Below are the code and all the weights of a small trained network. Each question names an input and a class and asks about switching units off, where a switched-off unit gives its printed mean instead of its output.

import numpy as np


def w(rows, s, z=0):
    codes = np.array(rows[::2]) - 128.0
    scale = np.full(codes.shape[1], s)
    scale[-1] = z or s
    return codes * scale


def norm(h):
    return h / np.sqrt((h * h).mean(-1, keepdims=True) + 1e-5)


def f(y):
    return y / 2 * (1 + np.tanh(0.7978845608 * (y + 0.044715 * y**3)))


def log_softmax(a):
    a = a - a.max(-1, keepdims=True)
    return a - np.log(np.exp(a).sum(-1, keepdims=True))


def net(x, mask):
    res = np.array(x, float).reshape(1, 5) / 4 @ E
    u = 0
    for l in range(3):
        y = f(norm(res) @ A[l][:, :-1].T + A[l][:, -1])
        res = res + np.where(mask[u : u + 11], y, B[l][:, -1]) @ B[l][:, :-1]
        u += 11
    return log_softmax(norm(res)[-1] @ U[:, :-1].T + U[:, -1])


A, B = {}, {}
E = w([
[98,96,78,85,163,184,211,153,112,136,195,144],'x0',
[149,41,90,97,110,142,156,57,122,191,116,194],'x1',
[173,172,172,118,132,44,101,113,53,148,165,2],'x2',
[129,193,162,133,183,121,187,127,65,108,81,175],'x3',
[214,89,185,136,35,152,195,24,96,138,155,80],'x4',
],0.0072)
A[0] = w([
[88,53,55,96,253,122,72,192,167,152,184,122,45],'0.n1',
[123,116,142,95,181,113,108,119,46,145,24,168,90],'0.n2',
[104,126,164,168,112,122,126,147,116,77,93,153,68],'0.n3',
[169,87,62,114,132,208,147,134,121,214,139,87,5],'0.n4',
[105,126,109,166,58,201,97,145,150,150,144,40,75],'0.n5',
[149,106,53,81,156,134,164,81,79,198,151,167,4],'0.n6',
[103,192,95,137,208,158,186,111,118,127,215,127,128],'0.n7',
[177,128,83,105,159,136,119,135,191,174,191,167,197],'0.n8',
[4,135,62,118,102,225,98,141,158,159,106,209,171],'0.n9',
[145,95,171,66,103,83,126,91,99,125,132,115,14],'0.n10',
[158,124,203,132,82,162,155,108,77,105,114,57,52],'0.n11',
],0.0063,0.0018)
B[0] = w([
[167,114,210,62,183,253,142,91,107,101,162,137,217],'0.n1',
[156,90,140,147,191,89,147,196,225,121,112,154,173],'0.n2',
[159,155,157,127,95,142,52,137,163,218,175,109,142],'0.n3',
[133,137,113,164,150,108,93,163,72,172,102,150,157],'0.n4',
[238,183,110,210,59,2,42,142,109,76,51,134,164],'0.n5',
[167,211,100,168,133,97,187,154,179,222,58,118,172],'0.n6',
[153,84,155,96,214,187,107,101,105,104,136,111,171],'0.n7',
[107,122,40,133,154,234,135,188,130,103,64,155,166],'0.n8',
[160,133,91,178,255,121,188,80,93,60,200,229,253],'0.n9',
[116,100,140,106,135,134,118,157,135,148,109,214,151],'0.n10',
[40,157,229,117,80,147,108,115,114,84,149,227,185],'0.n11',
],0.0056,0.0067)
A[1] = w([
[96,133,139,82,172,156,158,225,81,136,155,45,94],'1.n1',
[92,86,111,76,108,139,183,55,78,100,149,186,102],'1.n2',
[185,157,147,129,177,105,136,147,163,128,121,73,112],'1.n3',
[121,96,115,130,99,161,88,133,153,156,107,120,63],'1.n4',
[115,111,46,113,155,72,78,140,176,58,129,136,150],'1.n5',
[126,141,117,173,113,138,181,42,65,129,151,120,106],'1.n6',
[108,107,152,116,61,101,183,145,119,169,149,2,8],'1.n7',
[153,145,168,110,89,89,126,117,103,183,69,94,78],'1.n8',
[105,98,80,99,172,146,121,152,138,126,154,147,21],'1.n9',
[131,22,107,95,84,138,130,134,104,144,161,234,100],'1.n10',
[135,130,114,155,116,137,150,30,123,122,115,117,132],'1.n11',
],0.0081,0.0017)
B[1] = w([
[19,124,106,91,75,157,72,104,47,167,56,60,213],'1.n1',
[159,109,124,115,124,119,171,50,172,181,119,149,243],'1.n2',
[145,57,137,131,141,174,127,158,51,114,91,182,182],'1.n3',
[142,193,99,34,135,115,110,84,63,58,152,49,124],'1.n4',
[84,62,117,127,137,186,127,137,88,178,7,168,206],'1.n5',
[81,55,53,74,190,188,97,106,123,152,48,141,195],'1.n6',
[138,93,49,194,153,172,187,149,231,118,215,178,169],'1.n7',
[95,76,77,167,138,159,214,122,253,101,178,186,214],'1.n8',
[79,145,168,165,70,150,193,82,163,105,102,113,206],'1.n9',
[97,60,69,27,116,179,170,132,34,205,159,194,254],'1.n10',
[163,92,106,57,184,205,111,180,90,136,124,117,173],'1.n11',
],0.0061,0.0047)
A[2] = w([
[52,181,206,129,139,180,144,118,113,90,89,63,174],'2.n1',
[119,97,18,123,95,68,79,102,128,150,83,36,96],'2.n2',
[140,141,177,129,27,108,177,162,167,49,141,164,56],'2.n3',
[181,124,209,111,52,139,148,38,154,128,143,148,252],'2.n4',
[70,191,179,135,139,145,53,169,111,77,173,112,234],'2.n5',
[99,167,8,69,49,123,110,106,117,246,85,45,6],'2.n6',
[163,100,136,51,87,114,50,113,109,123,138,108,100],'2.n7',
[55,115,100,234,200,135,110,136,154,66,103,183,237],'2.n8',
[190,229,141,155,56,126,100,181,207,21,198,56,69],'2.n9',
[120,80,69,67,150,153,187,45,150,183,119,156,204],'2.n10',
[147,233,157,132,255,52,171,125,185,164,84,180,170],'2.n11',
],0.0061,0.0015)
B[2] = w([
[153,130,119,21,96,113,35,108,29,71,114,136,165],'2.n1',
[198,175,76,98,211,90,109,139,97,100,47,78,140],'2.n2',
[92,173,133,132,180,88,96,105,113,108,179,124,147],'2.n3',
[104,129,101,137,228,148,139,91,127,19,121,87,174],'2.n4',
[134,87,146,126,149,141,109,103,82,255,109,172,169],'2.n5',
[44,217,181,57,188,87,89,162,91,133,133,28,144],'2.n6',
[145,181,107,139,164,121,132,111,148,85,66,90,135],'2.n7',
[188,102,144,161,74,84,159,182,130,202,116,38,214],'2.n8',
[74,29,187,180,68,72,103,116,127,137,206,209,170],'2.n9',
[114,143,136,115,84,167,196,159,170,127,148,127,254],'2.n10',
[161,50,114,215,52,102,57,159,165,197,160,148,184],'2.n11',
],0.0072,0.0089)
U = w([
[148,173,121,102,171,154,127,81,174,47,95,51,58],'0',
[74,150,158,40,173,166,64,141,10,161,74,46,205],'1',
[95,222,105,79,105,92,191,171,152,197,170,44,3],'2',
[121,62,102,104,167,255,247,119,163,172,113,163,192],'3',
[90,91,196,202,112,74,90,92,166,93,218,123,85],'4',
[182,95,154,214,115,87,88,235,139,227,67,106,178],'5',
],0.0093,0.0031)

Each question gives the input, the list of numbers given to net, and the class t.
The units are the neurons (one row each of A and B). Each row of codes is followed by its name. A weight is (code - 128) times the scale printed after its matrix; where a second scale follows, it is the last column's (A, B and U).
mask holds one flag per neuron, layer by layer. A switched-off neuron (its flag False) gives its mean, the last column of its row in B, instead of its output. The means were averaged over made-up inputs and are rounded, as every weight is.
A unit's drop is (log p(t) with every unit on - log p(t) with that unit switched off) / (log p(t) with every unit on - log p(t) with every unit switched off).
The circuit of an input: a set's keep is (log p(t) with only the set's units on - log p(t) with every unit switched off) / (log p(t) with every unit on - log p(t) with every unit switched off). Starting from the 12 units with the biggest drops (on a tie, the unit counted first), units are removed one at a time, each time the one whose removal leaves the highest keep (on an exact tie, the one counted first), for as long as the keep stays at least 0.8.
circuit, biggest first: the units of the circuit, biggest drop first
top k neurons: the k neurons with the biggest drops, biggest first
k most important neurons of layer l: the k neurons of layer l with the biggest drops, biggest first
drop when u is switched off: that unit's drop, to one decimal
input [-5,-3,0,8,1], class 5: circuit, biggest first => 2.n11
input [-8,2,-7,3,-3], class 5: circuit, biggest first => 2.n8, 0.n1
input [-8,1,6,6,7], class 0: circuit, biggest first => 2.n4, 1.n10
input [5,-3,0,4,4], class 1: circuit, biggest first => 0.n9, 1.n1, 2.n1
input [-5,3,4,-4,1], class 4: top 2 neurons => 0.n9, 1.n8
input [-7,3,5,-5,-5], class 1: circuit, biggest first => 0.n9, 2.n6
input [0,-2,0,-7,-8], class 1: top 3 neurons => 0.n1, 1.n8, 2.n1
input [-2,-1,2,7,-8], class 5: top 2 neurons => 0.n2, 2.n11
input [8,7,5,-5,-2], class 1: 2 most important neurons of layer 0 => 0.n9, 0.n4
input [-4,-4,4,8,-5], class 5: 3 most important neurons of layer 0 => 0.n1, 0.n2, 0.n8
input [-4,5,7,-8,-2], class 0: top 2 neurons => 2.n2, 1.n4
input [-1,-6,0,0,1], class 4: top 2 neurons => 0.n9, 2.n9
input [-4,-6,1,0,-7], class 1: top 2 neurons => 1.n1, 0.n9
input [-8,-8,-1,-6,3], class 4: circuit, biggest first => 2.n9
input [-7,-6,0,7,6], class 4: 4 most important neurons of layer 1 => 1.n1, 1.n10, 1.n8, 1.n5
input [-4,-3,-6,-5,0], class 5: top 2 neurons => 0.n5, 2.n8
input [-5,0,3,-5,1], class 4: top 2 neurons => 2.n9, 0.n9
input [-5,-3,-5,5,6], class 0: top 2 neurons => 2.n4, 0.n5
input [4,-8,-5,7,-3], class 5: drop when 1.n10 is switched off => 0.4
input [-7,-2,-6,-4,-2], class 5: circuit, biggest first => 2.n8
